Below are the code and all the weights of a small trained network. Each question names an input and a class and asks about switching units off, where a switched-off unit gives its printed mean instead of its output.

import numpy as np


def w(rows, s, z=0):
    codes = np.array(rows[::2]) - 128.0
    scale = np.full(codes.shape[1], s)
    scale[-1] = z or s
    return codes * scale


def f(y):
    return np.maximum(y, 0)


def log_softmax(a):
    a = a - a.max(-1, keepdims=True)
    return a - np.log(np.exp(a).sum(-1, keepdims=True))


def net(x, mask):
    res = np.array(x, float).reshape(1, 5) / 4 @ E
    y = f(res @ A[0][:, :-1].T + A[0][:, -1])
    res = res + np.where(mask, y, B[0][:, -1]) @ B[0][:, :-1]
    return log_softmax(res[-1] @ U[:, :-1].T + U[:, -1])


A, B = {}, {}
E = w([
[108,204,66,175,145],'x0',
[165,112,91,67,10],'x1',
[40,153,146,112,133],'x2',
[106,57,152,90,175],'x3',
[105,138,68,46,133],'x4',
],0.011)
A[0] = w([
[152,103,83,181,79,195],'neuron 1',
[119,95,195,130,105,19],'neuron 2',
[249,102,204,108,119,122],'neuron 3',
[142,145,104,139,107,41],'neuron 4',
[188,208,80,150,66,213],'neuron 5',
[69,135,68,121,131,38],'neuron 6',
[146,69,162,172,82,134],'neuron 7',
[94,109,129,110,50,2],'neuron 8',
],0.012,0.0029)
B[0] = w([
[182,184,68,210,83,198],'neuron 1',
[89,145,61,200,101,181],'neuron 2',
[99,185,114,187,88,254],'neuron 3',
[97,164,149,140,118,151],'neuron 4',
[72,187,47,178,110,250],'neuron 5',
[197,127,78,152,77,169],'neuron 6',
[112,201,90,167,93,207],'neuron 7',
[60,136,254,179,185,189],'neuron 8',
],0.0082,0.0091)
U = w([
[179,199,96,73,101,251],'0',
[136,140,254,84,249,5],'1',
],0.0078,0.0015)

Each question gives the input, the list of numbers given to net, and the class t.
The units are the neurons (one row each of A and B). Each row of codes is followed by its name. A weight is (code - 128) times the scale printed after its matrix; where a second scale follows, it is the last column's (A, B and U).
mask holds one flag per neuron, in row order. A switched-off neuron (its flag False) gives its mean, the last column of its row in B, instead of its output. The means were averaged over made-up inputs and are rounded, as every weight is.
A unit's drop is (log p(t) with every unit on - log p(t) with that unit switched off) / (log p(t) with every unit on - log p(t) with every unit switched off).
The circuit of an input: a set's keep is (log p(t) with only the set's units on - log p(t) with every unit switched off) / (log p(t) with every unit on - log p(t) with every unit switched off). Starting from all 8 units, units are removed one at a time, each time the one whose removal leaves the highest keep (on an exact tie, the one counted first), for as long as the keep stays at least 0.8.
units of the circuit, in order: the units of the circuit, biggest drop first
k most important neurons: the k neurons with the biggest drops, biggest first
drop of u: that unit's drop, to one decimal
input [-5,6,6,4,1], class 1: units of the circuit, in order	neuron 8
input [1,1,3,5,1], class 1: units of the circuit, in order	neuron 5; neuron 1
input [-1,5,-1,4,4], class 1: units of the circuit, in order	neuron 8; neuron 5; neuron 7; neuron 1
input [-2,-6,7,-6,2], class 1: units of the circuit, in order	neuron 5; neuron 1
input [-7,-4,0,1,-4], class 0: 4 most important neurons	neuron 2; neuron 8; neuron 7; neuron 3
input [6,1,4,8,-6], class 1: 4 most important neurons	neuron 5; neuron 1; neuron 3; neuron 7
input [-6,-4,6,4,-7], class 0: 2 most important neurons	neuron 2; neuron 8
input [1,0,8,-1,-2], class 1: 2 most important neurons	neuron 5; neuron 1
input [-7,-6,0,-4,6], class 1: drop of neuron 8	-0.1
input [-5,-6,1,-5,4], class 1: drop of neuron 8	-0.1
input [-1,2,5,7,1], class 1: drop of neuron 7	0.1
